[[-22.2  53.7  -6.3  -1.0   1.1   4.0  -2.6  -8.0  -7.5 -18.1  11.8  -5.3
  -18.9  -5.8]
 [-21.0  51.0 -26.1   0.1 -24.8  -1.5  -4.4 -14.5 -10.8 -18.5   2.4 -17.6
  -32.0  -9.5]
 [  1.5  34.2  13.9   8.5  19.0  -3.9   8.6 -10.1   7.3   3.7  -4.8   3.7
    5.3  -8.7]
 [ 24.1   3.6   9.2  17.2  -0.2 -11.8  15.0 -14.4  15.4  19.4 -26.4  -3.0
   16.3 -11.6]
 [-31.9 -28.9 -35.0 -26.5 -33.0  16.2 -26.3  21.5 -27.4 -29.9  32.1  -8.2
  -32.5  18.6]]
|
[[ 18.6 -32.5  -8.2  32.1 -29.9 -27.4  21.5 -26.3  16.2 -33.0 -26.5 -35.0
  -28.9 -31.9]
 [-11.6  16.3  -3.0 -26.4  19.4  15.4 -14.4  15.0 -11.8  -0.2  17.2   9.2
    3.6  24.1]
 [ -8.7   5.3   3.7  -4.8   3.7   7.3 -10.1   8.6  -3.9  19.0   8.5  13.9
   34.2   1.5]
 [ -9.5 -32.0 -17.6   2.4 -18.5 -10.8 -14.5  -4.4  -1.5 -24.8   0.1 -26.1
   51.0 -21.0]
 [ -5.8 -18.9  -5.3  11.8 -18.1  -7.5  -8.0  -2.6   4.0   1.1  -1.0  -6.3
   53.7 -22.2]]

[[  5.5  14.8 -23.3  -1.8 -13.4   2.5]
 [ 14.2  36.1 -45.8   0.8 -18.2  -4.3]
 [ 14.3  36.7 -46.1   1.1 -17.8  -4.8]
 [  6.0  16.4 -25.3  -1.5 -13.6   1.9]
 [  6.4  16.5 -15.4   2.8  -1.9  -6.5]
 [ 14.8  37.8 -41.9   3.5 -11.8  -9.6]
 [  6.7  17.8 -16.4   3.3  -1.4  -7.4]]
|
[[ -7.4  -1.4   3.3 -16.4  17.8   6.7]
 [ -9.6 -11.8   3.5 -41.9  37.8  14.8]
 [ -6.5  -1.9   2.8 -15.4  16.5   6.4]
 [  1.9 -13.6  -1.5 -25.3  16.4   6.0]
 [ -4.8 -17.8   1.1 -46.1  36.7  14.3]
 [ -4.3 -18.2   0.8 -45.8  36.1  14.2]
 [  2.5 -13.4  -1.8 -23.3  14.8   5.5]]

[[ 10.8 -42.4  23.4  10.8 -33.7 -32.3  19.0  11.4]
 [ 10.8 -42.4  23.4  10.8 -41.0 -32.3  19.0  11.4]
 [  2.6 -42.4  23.4  48.6 -25.4  36.8 -14.0  11.4]
 [ 10.8 -42.4  23.4  10.8 -38.8 -32.3  19.0  11.4]
 [  4.1 -42.4  23.4  46.5 -29.0  32.8 -11.4  11.4]
 [ 10.8   7.6  23.4 -38.7 -20.2 -32.3  19.0   6.3]
 [ 10.8 -42.4  23.4  10.8 -33.9 -32.3  19.0  11.4]]
|
[[ 11.4  19.0 -32.3 -33.9  10.8  23.4 -42.4  10.8]
 [  6.3  19.0 -32.3 -20.2 -38.7  23.4   7.6  10.8]
 [ 11.4 -11.4  32.8 -29.0  46.5  23.4 -42.4   4.1]
 [ 11.4  19.0 -32.3 -38.8  10.8  23.4 -42.4  10.8]
 [ 11.4 -14.0  36.8 -25.4  48.6  23.4 -42.4   2.6]
 [ 11.4  19.0 -32.3 -41.0  10.8  23.4 -42.4  10.8]
 [ 11.4  19.0 -32.3 -33.7  10.8  23.4 -42.4  10.8]]

[[-33.1 -10.3  -9.3 -27.7]
 [  7.7  -2.4   7.6 -33.7]
 [-21.4 -15.2  -2.3   6.6]
 [-24.3 -10.1 -21.6 -15.8]
 [-17.8 -14.1 -31.2   1.3]
 [-24.9  -9.3 -27.5  20.1]
 [-16.7   9.3 -42.3   2.0]
 [-10.3  10.8 -25.6  -9.3]]
|
[[ -9.3 -25.6  10.8 -10.3]
 [  2.0 -42.3   9.3 -16.7]
 [ 20.1 -27.5  -9.3 -24.9]
 [  1.3 -31.2 -14.1 -17.8]
 [-15.8 -21.6 -10.1 -24.3]
 [  6.6  -2.3 -15.2 -21.4]
 [-33.7   7.6  -2.4   7.7]
 [-27.7  -9.3 -10.3 -33.1]]

[[ 40.5   1.9]
 [-27.0  49.3]]
|
[[ 49.3 -27.0]
 [  1.9  40.5]]

[[-21.8 -19.2   0.7 -35.4 -25.6   0.5 -12.8]
 [-48.5  24.3 -30.5  57.4   7.0 -29.8 -32.0]
 [  8.7  -7.8  23.8 -18.1  13.4  -9.4 -11.6]
 [ 26.0 -17.5  31.0 -52.4  -2.4   8.9  -4.8]
 [ -4.1 -29.7  18.9 -37.5   6.3  -8.0  32.1]
 [ -0.2 -18.9  -1.8  12.2   5.4  11.1  15.8]
 [ -4.8  17.7 -18.1  32.6   6.4  -6.4  26.4]
 [-33.1  10.2 -41.2  43.9 -18.5   3.5  12.4]
 [  2.4 -11.3  20.1  -6.4  24.2 -14.5  -0.4]
 [-32.7  -1.4 -19.0  40.2   9.1 -12.5 -16.8]
 [  2.3 -10.7  24.9 -39.6  19.3 -24.4  41.6]
 [-40.2   6.9 -53.0  50.6 -34.3  13.9  -2.4]]
|
[[ -2.4  13.9 -34.3  50.6 -53.0   6.9 -40.2]
 [ 41.6 -24.4  19.3 -39.6  24.9 -10.7   2.3]
 [-16.8 -12.5   9.1  40.2 -19.0  -1.4 -32.7]
 [ -0.4 -14.5  24.2  -6.4  20.1 -11.3   2.4]
 [ 12.4   3.5 -18.5  43.9 -41.2  10.2 -33.1]
 [ 26.4  -6.4   6.4  32.6 -18.1  17.7  -4.8]
 [ 15.8  11.1   5.4  12.2  -1.8 -18.9  -0.2]
 [ 32.1  -8.0   6.3 -37.5  18.9 -29.7  -4.1]
 [ -4.8   8.9  -2.4 -52.4  31.0 -17.5  26.0]
 [-11.6  -9.4  13.4 -18.1  23.8  -7.8   8.7]
 [-32.0 -29.8   7.0  57.4 -30.5  24.3 -48.5]
 [-12.8   0.5 -25.6 -35.4   0.7 -19.2 -21.8]]
